Below are the code and all the weights of a small trained network. Each question names an input and a class and asks about switching units off, where a switched-off unit gives its printed mean instead of its output.

import numpy as np


def w(rows, s, z=0):
    codes = np.array(rows[::2]) - 128.0
    scale = np.full(codes.shape[1], s)
    scale[-1] = z or s
    return codes * scale


def f(y):
    return y / 2 * (1 + np.tanh(0.7978845608 * (y + 0.044715 * y**3)))


def log_softmax(a):
    a = a - a.max(-1, keepdims=True)
    return a - np.log(np.exp(a).sum(-1, keepdims=True))


def net(x, mask):
    res = np.array(x, float).reshape(1, 5) / 4 @ E
    y = f(res @ A[0][:, :-1].T + A[0][:, -1])
    res = res + np.where(mask, y, B[0][:, -1]) @ B[0][:, :-1]
    return log_softmax(res[-1] @ U[:, :-1].T + U[:, -1])


A, B = {}, {}
E = w([
[128,129,130],'x0',
[154,179,40],'x1',
[239,95,121],'x2',
[71,30,2],'x3',
[129,129,130],'x4',
],0.016)
A[0] = w([
[169,159,245,196],'n1',
[109,208,158,123],'n2',
[22,77,176,242],'n3',
[118,20,107,142],'n4',
[128,154,233,229],'n5',
[154,239,185,255],'n6',
[163,150,233,117],'n7',
[145,130,218,146],'n8',
[108,34,179,140],'n9',
[164,253,183,206],'n10',
[90,159,168,169],'n11',
[186,224,111,87],'n12',
],0.015,0.0066)
B[0] = w([
[207,166,63,247],'n1',
[78,197,252,186],'n2',
[67,184,128,218],'n3',
[105,1,139,208],'n4',
[185,192,96,231],'n5',
[166,196,206,249],'n6',
[141,180,56,221],'n7',
[156,191,70,201],'n8',
[66,61,244,183],'n9',
[193,145,221,252],'n10',
[91,253,145,173],'n11',
[161,7,175,195],'n12',
],0.0099,0.024)
U = w([
[150,234,141,61],'0',
[158,175,250,174],'1',
[37,134,170,113],'2',
[58,162,41,254],'3',
[208,206,65,145],'4',
[230,129,213,24],'5',
[141,81,233,181],'6',
[169,89,81,84],'7',
],0.014,0.0073)

Each question gives the input, the list of numbers given to net, and the class t.
The units are the neurons (one row each of A and B). Each row of codes is followed by its name. A weight is (code - 128) times the scale printed after its matrix; where a second scale follows, it is the last column's (A, B and U).
mask holds one flag per neuron, in row order. A switched-off neuron (its flag False) gives its mean, the last column of its row in B, instead of its output. The means were averaged over made-up inputs and are rounded, as every weight is.
A unit's drop is (log p(t) with every unit on - log p(t) with that unit switched off) / (log p(t) with every unit on - log p(t) with every unit switched off).
The circuit of an input: a set's keep is (log p(t) with only the set's units on - log p(t) with every unit switched off) / (log p(t) with every unit on - log p(t) with every unit switched off). Starting from all 12 units, units are removed one at a time, each time the one whose removal leaves the highest keep (on an exact tie, the one counted first), for as long as the keep stays at least 0.8.
units of the circuit, in order: the units of the circuit, biggest drop first
most important unit: the unit with the biggest drop
top k neurons: the k neurons with the biggest drops, biggest first
drop of u: that unit's drop, to one decimal
input [-2,-6,-5,8,-1], class 2: units of the circuit, in order => (n3)
input [1,-3,4,0,4], class 4: units of the circuit, in order => (n10; n2)
input [4,6,-3,1,-3], class 3: top 4 neurons => (n10; n6; n1; n5)
input [0,-5,2,0,1], class 4: top 2 neurons => (n10; n2)
input [3,0,3,-2,-2], class 4: units of the circuit, in order => (n9; n2)
input [-1,-3,3,-6,2], class 4: top 2 neurons => (n1; n7)
input [7,7,-1,2,8], class 3: units of the circuit, in order => (n10; n6)
input [3,-7,-1,3,-3], class 2: top 2 neurons => (n3; n10)
input [-4,8,6,2,5], class 7: top 2 neurons => (n10; n6)
input [1,-4,0,-5,4], class 0: top 2 neurons => (n2; n6)
input [7,8,-2,-1,1], class 1: top 2 neurons => (n1; n4)
input [4,0,-4,2,0], class 2: top 2 neurons => (n1; n7)
input [4,3,5,1,-4], class 7: top 2 neurons => (n10; n6)
input [0,-5,1,6,-4], class 6: units of the circuit, in order => (n4)
input [6,6,1,-8,3], class 5: top 2 neurons => (n12; n1)
input [-8,2,5,-4,-1], class 5: top 2 neurons => (n12; n10)
input [6,7,3,-2,-6], class 5: top 2 neurons => (n12; n3)
input [-1,-5,1,-7,-6], class 4: top 2 neurons => (n1; n7)
input [2,0,-8,1,-4], class 2: drop of n5 => 0.1
input [0,-2,4,8,2], class 6: drop of n3 => 0.0
input [5,7,2,6,-3], class 7: most important unit => n3
input [-8,0,-3,8,-4], class 2: drop of n1 => 0.3
